Below are the code and all the weights of a small trained network. Each question names an input and a target symbol and asks about switching units off, where a switched-off unit gives its printed mean instead of its output.

import numpy as np


def w(rows, s, z=0):
    codes = np.array(rows[::2]) - 128.0
    scale = np.full(codes.shape[1], s)
    scale[-1] = z or s
    return codes * scale


def f(y):
    return y / 2 * (1 + np.tanh(0.7978845608 * (y + 0.044715 * y**3)))


def softmax(a):
    e = np.exp(a - a.max(-1, keepdims=True))
    return e / e.sum(-1, keepdims=True)


def log_softmax(a):
    a = a - a.max(-1, keepdims=True)
    return a - np.log(np.exp(a).sum(-1, keepdims=True))


def net(x, mask):
    ids = ['ΞΣαβηπ'.index(c) for c in x.split()]
    T = len(ids)
    res = E[ids] + P[:T]
    q, k, v = (res @ M[0].T for M in (Q, K, V))
    z = softmax(np.where(np.tri(T) > 0, q @ k.T / 3**0.5, -1e9)) @ v
    res = res + np.where(mask[0], z, O[0][:, -1]) @ O[0][:, :-1]
    y = f(res @ A[0][:, :-1].T + A[0][:, -1])
    res = res + np.where(mask[1:17], y, B[0][:, -1]) @ B[0][:, :-1]
    return log_softmax(res[-1] @ U[:, :-1].T + U[:, -1])


Q, K, V, O, A, B = {}, {}, {}, {}, {}, {}
E = w([
[243,140,100,214],'Ξ',
[160,77,177,60],'Σ',
[216,127,165,187],'α',
[246,124,193,116],'β',
[253,92,75,85],'η',
[221,85,149,26],'π',
],0.012)
P = w([
[135,248,108,84],'0',
[82,137,148,163],'1',
[144,197,121,31],'2',
[110,105,138,186],'3',
[183,191,132,52],'4',
[136,76,141,189],'5',
[195,218,101,74],'6',
[163,45,144,192],'7',
[169,233,94,68],'8',
[182,20,142,224],'9',
[155,186,167,30],'10',
[117,88,122,198],'11',
],0.011)
Q[0] = w([
[251,192,108,64],'H1',
[159,134,118,148],'H1',
[83,54,46,138],'H1',
],0.017)
K[0] = w([
[192,6,144,152],'H1',
[206,93,127,93],'H1',
[126,249,102,61],'H1',
],0.014)
V[0] = w([
[121,128,230,127],'H1',
[141,75,112,2],'H1',
[159,153,232,101],'H1',
],0.013)
O[0] = w([
[191,102,200,157,163],'H1',
[200,27,126,75,3],'H1',
[196,149,254,147,250],'H1',
],0.0099,0.0043)
A[0] = w([
[90,144,175,161,197],'N1',
[92,151,128,181,162],'N2',
[83,125,68,113,121],'N3',
[179,156,61,134,117],'N4',
[148,98,172,97,155],'N5',
[145,9,156,156,225],'N6',
[131,155,144,169,254],'N7',
[125,61,87,122,147],'N8',
[172,170,97,99,198],'N9',
[141,75,152,112,128],'N10',
[75,133,104,147,158],'N11',
[118,63,174,190,133],'N12',
[129,212,165,116,71],'N13',
[67,176,87,104,100],'N14',
[147,113,128,83,69],'N15',
[98,174,78,73,106],'N16',
],0.014,0.0045)
B[0] = w([
[103,102,88,123,192],'N1',
[99,89,103,168,183],'N2',
[158,195,113,178,133],'N3',
[84,110,192,96,181],'N4',
[186,96,119,147,208],'N5',
[112,168,46,86,249],'N6',
[125,100,93,105,247],'N7',
[111,254,214,162,141],'N8',
[47,81,126,114,207],'N9',
[63,115,136,132,180],'N10',
[215,55,123,168,140],'N11',
[47,148,192,167,207],'N12',
[110,174,92,122,233],'N13',
[120,120,185,248,165],'N14',
[151,104,120,245,146],'N15',
[92,120,169,171,160],'N16',
],0.0076,0.012)
U = w([
[109,134,172,156,74],'Ξ',
[227,113,103,128,170],'Σ',
[186,218,41,61,188],'α',
[253,208,203,179,3],'β',
[75,41,172,51,221],'η',
[204,67,52,162,195],'π',
],0.0074,0.0031)

Each question gives the input, a string of symbols that net reads in full, and the target symbol t.
The units are the heads (3 rows each of Q, K, V and O) and the neurons (one row each of A and B). Each row of codes is followed by its name. A weight is (code - 128) times the scale printed after its matrix; where a second scale follows, it is the last column's (O, A, B and U).
mask holds one flag per unit, heads first, then neurons. A switched-off unit (its flag False) gives its mean, the last column of its rows in O or B, instead of its output. The means were averaged over made-up inputs and are rounded, as every weight is.
A unit's drop is (log p(t) with every unit on - log p(t) with that unit switched off) / (log p(t) with every unit on - log p(t) with every unit switched off).
The circuit of an input: a set's keep is (log p(t) with only the set's units on - log p(t) with every unit switched off) / (log p(t) with every unit on - log p(t) with every unit switched off). Starting from the 12 units with the biggest drops (on a tie, the unit counted first), units are removed one at a time, each time the one whose removal leaves the highest keep (on an exact tie, the one counted first), for as long as the keep stays at least 0.8.
circuit, biggest first: the units of the circuit, biggest drop first
unit that matters most: the unit with the biggest drop
k most important neurons: the k neurons with the biggest drops, biggest first
drop when u is switched off: that unit's drop, to one decimal
input β α Ξ π α, target π: 2 most important neurons	[N5; N15]
input α α α Ξ Ξ Ξ β β η, target β: 2 most important neurons	[N6; N1]
input α α Σ α Ξ α η π π π Ξ, target π: circuit, biggest first	[H1; N15]
input Ξ Σ Ξ Σ Ξ β π π π, target π: 3 most important neurons	[N15; N5; N12]
input Ξ η β, target η: 2 most important neurons	[N9; N6]
input Ξ η η, target η: unit that matters most	N9
input β Ξ Ξ π Σ, target π: circuit, biggest first	[H1; N15; N5]
input α Ξ Ξ Ξ Ξ η α, target η: 2 most important neurons	[N4; N9]
input Ξ Ξ Σ π Ξ Ξ π Ξ Ξ Ξ Ξ, target Ξ: 2 most important neurons	[N14; N16]
input Ξ η α α β π α η Σ Ξ β, target Ξ: circuit, biggest first	[H1; N14]
input π β π Ξ η, target Ξ: 2 most important neurons	[N14; N16]
input β Ξ Ξ α π η, target α: 3 most important neurons	[N6; N8; N14]
input Ξ η α Σ Ξ β Ξ Ξ Σ, target Ξ: 3 most important neurons	[N14; N16; N6]
input η α η β Ξ Ξ Ξ Ξ π, target Ξ: circuit, biggest first	[H1; N14; N16]
input Σ Σ Ξ η α, target η: circuit, biggest first	[H1; N9; N4]
input Ξ Ξ α Ξ Ξ η, target α: most important neuron	[N8]
input Ξ η Ξ η η Ξ α Ξ β α α, target α: drop when N13 is switched off	0.3
input Ξ Ξ π β β β Σ, target β: drop when H1 is switched off	0.7
input Σ β Ξ, target β: drop when H1 is switched off	1.4
input Ξ π β η Ξ, target η: most important neuron	[N4]
